Here is a tiny trained network, its code and every weight. The questions are about switching its units off for an input and a target symbol, where a switched-off unit gives its printed mean instead of its output.

import numpy as np


def w(rows, s, z=0):
    codes = np.array(rows[::2]) - 128.0
    scale = np.full(codes.shape[1], s)
    scale[-1] = z or s
    return codes * scale


def norm(h):
    return h / np.sqrt((h * h).mean(-1, keepdims=True) + 1e-5)


def f(y):
    return y / 2 * (1 + np.tanh(0.7978845608 * (y + 0.044715 * y**3)))


def softmax(a):
    e = np.exp(a - a.max(-1, keepdims=True))
    return e / e.sum(-1, keepdims=True)


def log_softmax(a):
    a = a - a.max(-1, keepdims=True)
    return a - np.log(np.exp(a).sum(-1, keepdims=True))


def net(x, mask):
    ids = ['αβγεζθλμξπστφψω'.index(c) for c in x.split()]
    T = len(ids)
    res = E[ids] + P[:T]
    u = 0
    for l in range(3):
        q, k, v = (norm(res) @ M[l].T for M in (Q, K, V))
        z = softmax(np.where(np.tri(T) > 0, q @ k.T / 2**0.5, -1e9)) @ v
        res = res + np.where(mask[u], z, O[l][:, -1]) @ O[l][:, :-1]
        u += 1
        y = f(norm(res) @ A[l][:, :-1].T + A[l][:, -1])
        res = res + np.where(mask[u : u + 4], y, B[l][:, -1]) @ B[l][:, :-1]
        u += 4
    return log_softmax(norm(res)[-1] @ U[:, :-1].T + U[:, -1])


Q, K, V, O, A, B = {}, {}, {}, {}, {}, {}
E = w([
[65,150,96,100],'α',
[153,130,140,167],'β',
[179,105,151,164],'γ',
[86,156,100,159],'ε',
[68,146,95,92],'ζ',
[123,95,121,146],'θ',
[94,143,98,109],'λ',
[159,121,126,195],'μ',
[2,72,121,141],'ξ',
[164,132,228,56],'π',
[126,91,115,76],'σ',
[117,61,132,216],'τ',
[145,137,149,109],'φ',
[104,98,165,186],'ψ',
[168,73,40,103],'ω',
],0.022)
P = w([
[255,119,225,47],'0',
[229,139,186,111],'1',
[83,165,64,126],'2',
[51,234,54,171],'3',
[17,249,21,169],'4',
[33,207,28,179],'5',
[30,161,19,169],'6',
[194,99,85,184],'7',
[160,162,131,82],'8',
],0.0036)
Q[0] = w([
[7,207,180,81],'0.h0',
[173,3,57,205],'0.h0',
],0.0052)
K[0] = w([
[216,29,102,251],'0.h0',
[148,44,46,184],'0.h0',
],0.0031)
V[0] = w([
[191,136,12,140],'0.h0',
[173,93,3,117],'0.h0',
],0.0054)
O[0] = w([
[102,191,88,112,250],'0.h0',
[150,106,5,123,254],'0.h0',
],0.012,0.0015)
A[0] = w([
[154,130,168,211,137],'0.n0',
[187,127,60,155,212],'0.n1',
[141,248,205,103,105],'0.n2',
[254,166,33,155,253],'0.n3',
],0.0077,0.0024)
B[0] = w([
[115,162,144,198,170],'0.n0',
[58,222,52,29,209],'0.n1',
[81,153,254,79,140],'0.n2',
[25,148,117,71,254],'0.n3',
],0.0088,0.0068)
Q[1] = w([
[144,57,58,255],'1.h0',
[162,86,197,3],'1.h0',
],0.0062)
K[1] = w([
[135,245,156,128],'1.h0',
[2,119,86,190],'1.h0',
],0.0085)
V[1] = w([
[29,132,181,212],'1.h0',
[106,225,31,253],'1.h0',
],0.0035)
O[1] = w([
[254,114,39,127,236],'1.h0',
[170,141,21,232,255],'1.h0',
],0.0073,0.00089)
A[1] = w([
[82,193,162,160,100],'1.n0',
[2,164,179,170,102],'1.n1',
[10,74,194,194,3],'1.n2',
[69,201,120,65,94],'1.n3',
],0.0071,0.003)
B[1] = w([
[254,127,41,129,168],'1.n0',
[161,54,103,70,221],'1.n1',
[77,90,113,94,134],'1.n2',
[144,139,210,198,255],'1.n3',
],0.0094,0.0045)
Q[2] = w([
[255,65,198,93],'2.h0',
[100,61,142,70],'2.h0',
],0.0093)
K[2] = w([
[123,186,253,94],'2.h0',
[163,192,137,185],'2.h0',
],0.011)
V[2] = w([
[96,118,196,246],'2.h0',
[69,2,17,149],'2.h0',
],0.0097)
O[2] = w([
[124,89,88,250,51],'2.h0',
[228,56,111,130,255],'2.h0',
],0.015,0.0058)
A[2] = w([
[200,121,2,97,140],'2.n0',
[182,72,123,8,99],'2.n1',
[72,102,58,176,5],'2.n2',
[207,56,58,190,43],'2.n3',
],0.0054,0.0024)
B[2] = w([
[237,157,130,136,253],'2.n0',
[179,212,198,118,211],'2.n1',
[110,128,44,2,115],'2.n2',
[37,63,213,143,176],'2.n3',
],0.0072,0.0057)
U = w([
[154,221,168,158,98],'α',
[110,132,168,99,18],'β',
[97,147,212,118,60],'γ',
[121,102,160,233,198],'ε',
[168,254,43,179,161],'ζ',
[110,165,179,113,254],'θ',
[135,75,101,221,126],'λ',
[116,126,55,12,165],'μ',
[107,127,149,69,138],'ξ',
[188,104,237,86,57],'π',
[120,199,141,170,8],'σ',
[87,161,148,171,71],'τ',
[104,30,141,99,141],'φ',
[121,124,148,37,66],'ψ',
[133,129,197,94,154],'ω',
],0.0099,0.0054)

Each question gives the input, a string of symbols that net reads in full, and the target symbol t.
The units are the heads (2 rows each of Q, K, V and O) and the neurons (one row each of A and B). Each row of codes is followed by its name. A weight is (code - 128) times the scale printed after its matrix; where a second scale follows, it is the last column's (O, A, B and U).
mask holds one flag per unit, layer by layer, with each layer's heads first. A switched-off unit (its flag False) gives its mean, the last column of its rows in O or B, instead of its output. The means were averaged over made-up inputs and are rounded, as every weight is.
A unit's drop is (log p(t) with every unit on - log p(t) with that unit switched off) / (log p(t) with every unit on - log p(t) with every unit switched off).
The circuit of an input: a set's keep is (log p(t) with only the set's units on - log p(t) with every unit switched off) / (log p(t) with every unit on - log p(t) with every unit switched off). Starting from the 12 units with the biggest drops (on a tie, the unit counted first), units are removed one at a time, each time the one whose removal leaves the highest keep (on an exact tie, the one counted first), for as long as the keep stays at least 0.8.
circuit, biggest first: the units of the circuit, biggest drop first
k most important neurons: the k neurons with the biggest drops, biggest first
top k neurons in layer l: the k neurons of layer l with the biggest drops, biggest first
drop of u: that unit's drop, to one decimal
input τ β τ μ, target λ: circuit, biggest first : [2.h0]
input θ ω μ γ, target μ: circuit, biggest first : [0.h0; 0.n3]
input ε μ α, target ζ: 2 most important neurons : [1.n1; 0.n3]
input λ μ λ, target ζ: 3 most important neurons : [1.n1; 1.n3; 0.n2]
input μ μ β μ π ζ, target ζ: circuit, biggest first : [0.n3; 2.h0; 1.n3]
input ω μ μ, target μ: circuit, biggest first : [0.h0; 0.n3]
input τ γ ζ σ λ φ μ φ ψ, target ε: 4 most important neurons : [0.n0; 0.n3; 0.n1; 1.n2]
input μ θ ψ, target ε: 2 most important neurons : [0.n3; 0.n1]
input μ τ λ σ ω γ, target μ: 2 most important neurons : [0.n3; 0.n1]
input α μ γ λ, target ζ: 2 most important neurons : [0.n2; 1.n3]
input σ γ α γ τ μ, target λ: top 2 neurons in layer 0 : [0.n1; 0.n0]
input μ μ ε α, target ζ: top 2 neurons in layer 1 : [1.n1; 1.n2]
input τ β λ, target λ: top 3 neurons in layer 1 : [1.n1; 1.n3; 1.n0]
input μ θ μ λ μ ω β, target μ: drop of 0.n3 : 0.4
input ω λ β, target μ: drop of 0.n3 : 0.2
input τ φ τ λ γ, target λ: drop of 2.h0 : 1.2
input λ μ μ ζ, target ζ: top 2 neurons in layer 0 : [0.n3; 0.n2]
input μ τ β, target λ: top neuron in layer 1 : [1.n3]
input ε θ ω μ ω θ μ, target μ: top 2 neurons in layer 0 : [0.n3; 0.n1]
input μ β γ, target ζ: top neuron in layer 0 : [0.n0]
